Below is a small trained network, with its code and all its weights. Each question gives an input and a target symbol and asks what happens when units are switched off, that is, made to give their printed mean instead of their output.

import numpy as np


def w(rows, s, z=0):
    codes = np.array(rows[::2]) - 128.0
    scale = np.full(codes.shape[1], s)
    scale[-1] = z or s
    return codes * scale


def norm(h):
    return h / np.sqrt((h * h).mean(-1, keepdims=True) + 1e-5)


def f(y):
    return np.maximum(y, 0)


def softmax(a):
    e = np.exp(a - a.max(-1, keepdims=True))
    return e / e.sum(-1, keepdims=True)


def log_softmax(a):
    a = a - a.max(-1, keepdims=True)
    return a - np.log(np.exp(a).sum(-1, keepdims=True))


def net(x, mask):
    ids = ['ΓΔΩεηλμτ'.index(c) for c in x.split()]
    T = len(ids)
    res = E[ids] + P[:T]
    r = norm(res)
    for j in range(3):
        rows = slice(4 * j, 4 * j + 4)
        q, k, v = (r @ M[0][rows].T for M in (Q, K, V))
        z = softmax(np.where(np.tri(T) > 0, q @ k.T / 4**0.5, -1e9)) @ v
        o = O[0][rows]
        res = res + np.where(mask[j], z, o[:, -1]) @ o[:, :-1]
    y = f(norm(res) @ A[0][:, :-1].T + A[0][:, -1])
    res = res + np.where(mask[3:11], y, B[0][:, -1]) @ B[0][:, :-1]
    return log_softmax(norm(res)[-1] @ U[:, :-1].T + U[:, -1])


Q, K, V, O, A, B = {}, {}, {}, {}, {}, {}
E = w([
[193,97,166,90,78],'Γ',
[128,146,152,179,148],'Δ',
[170,99,138,189,198],'Ω',
[3,13,176,76,161],'ε',
[123,153,189,174,81],'η',
[202,135,187,92,172],'λ',
[186,88,173,186,130],'μ',
[152,148,165,188,149],'τ',
],0.0055)
P = w([
[76,154,37,94,114],'0',
[172,124,164,187,94],'1',
[167,108,175,180,96],'2',
[160,101,191,175,96],'3',
[152,100,209,170,108],'4',
[152,90,200,160,104],'5',
[141,98,219,153,105],'6',
[137,98,232,143,103],'7',
[135,91,229,131,109],'8',
[122,87,246,121,107],'9',
[119,82,247,101,120],'10',
[106,82,254,87,120],'11',
[101,73,252,70,114],'12',
],0.0031)
Q[0] = w([
[128,71,188,103,99],'h1',
[145,88,202,173,140],'h1',
[172,114,161,236,128],'h1',
[145,59,201,93,90],'h1',
[44,135,62,157,169],'h2',
[149,136,73,119,123],'h2',
[151,75,162,97,133],'h2',
[77,141,51,145,117],'h2',
[182,165,5,166,99],'h3',
[153,97,172,113,163],'h3',
[76,73,187,112,199],'h3',
[81,92,184,196,124],'h3',
],0.013)
K[0] = w([
[76,148,66,122,137],'h1',
[75,122,78,106,130],'h1',
[93,91,83,88,111],'h1',
[58,147,59,137,136],'h1',
[101,135,82,214,138],'h2',
[123,84,171,186,150],'h2',
[129,123,106,34,146],'h2',
[100,117,133,208,129],'h2',
[94,120,45,249,138],'h3',
[172,110,172,84,149],'h3',
[155,85,166,29,126],'h3',
[135,93,217,98,89],'h3',
],0.013)
V[0] = w([
[135,44,1,88,148],'h1',
[62,186,68,54,231],'h1',
[197,100,162,213,228],'h1',
[96,165,75,224,118],'h1',
[204,146,114,53,129],'h2',
[111,85,115,22,89],'h2',
[147,104,136,137,68],'h2',
[40,71,169,119,186],'h2',
[186,241,141,132,195],'h3',
[104,156,164,149,104],'h3',
[178,148,107,155,26],'h3',
[135,147,118,182,201],'h3',
],0.0068)
O[0] = w([
[173,92,151,22,170,226],'h1',
[3,113,73,92,207,165],'h1',
[234,122,130,206,199,121],'h1',
[147,125,40,129,116,88],'h1',
[53,84,111,166,141,148],'h2',
[185,81,116,186,107,209],'h2',
[161,101,63,117,151,202],'h2',
[226,181,153,168,105,253],'h2',
[98,148,143,251,134,36],'h3',
[117,162,95,131,106,160],'h3',
[199,78,89,166,74,144],'h3',
[151,164,146,163,185,57],'h3',
],0.0072,0.0025)
A[0] = w([
[130,127,128,127,125,113],'n1',
[167,180,184,60,134,94],'n2',
[141,255,151,124,182,99],'n3',
[178,100,152,118,222,30],'n4',
[178,106,144,114,158,3],'n5',
[91,120,172,54,161,191],'n6',
[93,68,125,123,213,107],'n7',
[165,222,162,98,125,43],'n8',
],0.008,0.0052)
B[0] = w([
[119,128,127,129,131,128],'n1',
[74,159,62,174,140,208],'n2',
[137,1,53,120,110,158],'n3',
[77,61,187,107,146,153],'n4',
[22,95,128,141,124,136],'n5',
[208,175,154,139,119,253],'n6',
[37,173,160,88,94,190],'n7',
[44,80,55,150,162,160],'n8',
],0.0072,0.0051)
U = w([
[102,21,127,85,66,46],'Γ',
[77,150,42,110,151,211],'Δ',
[142,63,127,112,255,4],'Ω',
[126,184,152,37,128,152],'ε',
[111,189,93,158,19,86],'η',
[56,151,186,172,149,225],'λ',
[226,148,164,165,120,172],'μ',
[124,126,80,181,151,86],'τ',
],0.0095,0.0029)

Each question gives the input, a string of symbols that net reads in full, and the target symbol t.
The units are the heads (4 rows each of Q, K, V and O) and the neurons (one row each of A and B). Each row of codes is followed by its name. A weight is (code - 128) times the scale printed after its matrix; where a second scale follows, it is the last column's (O, A, B and U).
mask holds one flag per unit, heads first, then neurons. A switched-off unit (its flag False) gives its mean, the last column of its rows in O or B, instead of its output. The means were averaged over made-up inputs and are rounded, as every weight is.
A unit's drop is (log p(t) with every unit on - log p(t) with that unit switched off) / (log p(t) with every unit on - log p(t) with every unit switched off).
The circuit of an input: a set's keep is (log p(t) with only the set's units on - log p(t) with every unit switched off) / (log p(t) with every unit on - log p(t) with every unit switched off). Starting from all 11 units, units are removed one at a time, each time the one whose removal leaves the highest keep (on an exact tie, the one counted first), for as long as the keep stays at least 0.8.
units of the circuit, in order: the units of the circuit, biggest drop first
unit that matters most: the unit with the biggest drop
k most important neurons: the k neurons with the biggest drops, biggest first
which heads matter: for each layer, one digit per head in row order, 1 if its drop is at least 0.15 and else 0, layers parted by /
input Γ μ λ μ Δ Δ η, target Γ: which heads matter	110
input η τ μ Ω Δ, target η: units of the circuit, in order	(h1)
input μ μ μ ε, target ε: which heads matter	001
input η μ μ η μ μ η Ω Δ μ, target η: which heads matter	100
input Ω μ μ Δ μ, target Ω: which heads matter	100
input ε Ω μ ε τ Γ η, target ε: 2 most important neurons	(n6 n3)
input ε η μ Δ Δ, target Δ: which heads matter	110
input μ Δ Ω ε λ Δ ε, target μ: units of the circuit, in order	(h2 h1)
input Γ Γ λ, target Γ: which heads matter	010
input Ω ε τ ε ε Δ λ, target λ: which heads matter	010
input Γ μ μ, target Γ: units of the circuit, in order	(h2 h1)
input ε Δ Γ μ μ Δ Δ λ ε, target ε: units of the circuit, in order	(h1 n6)
input λ Δ Δ, target λ: which heads matter	000
input Δ μ Γ, target Δ: units of the circuit, in order	(h1)
input τ λ ε μ μ, target λ: units of the circuit, in order	(h2 h3)
input λ Γ Δ ε μ η ε Ω, target λ: which heads matter	010
input ε λ Δ μ λ Ω, target λ: which heads matter	001
input Δ μ Γ η μ Γ τ Γ μ λ λ Ω, target Δ: which heads matter	100
input μ η μ ε τ Δ Ω Δ μ η Ω τ, target τ: 3 most important neurons	(n8 n2 n3)
input Γ Ω μ Γ, target Γ: unit that matters most	h2
input λ λ Δ Γ Δ Ω Δ μ μ τ μ η Γ, target λ: units of the circuit, in order	(h2 h1)
input Γ λ Ω ε Γ τ μ η Δ Δ Γ μ μ, target Γ: units of the circuit, in order	(h2 h3)
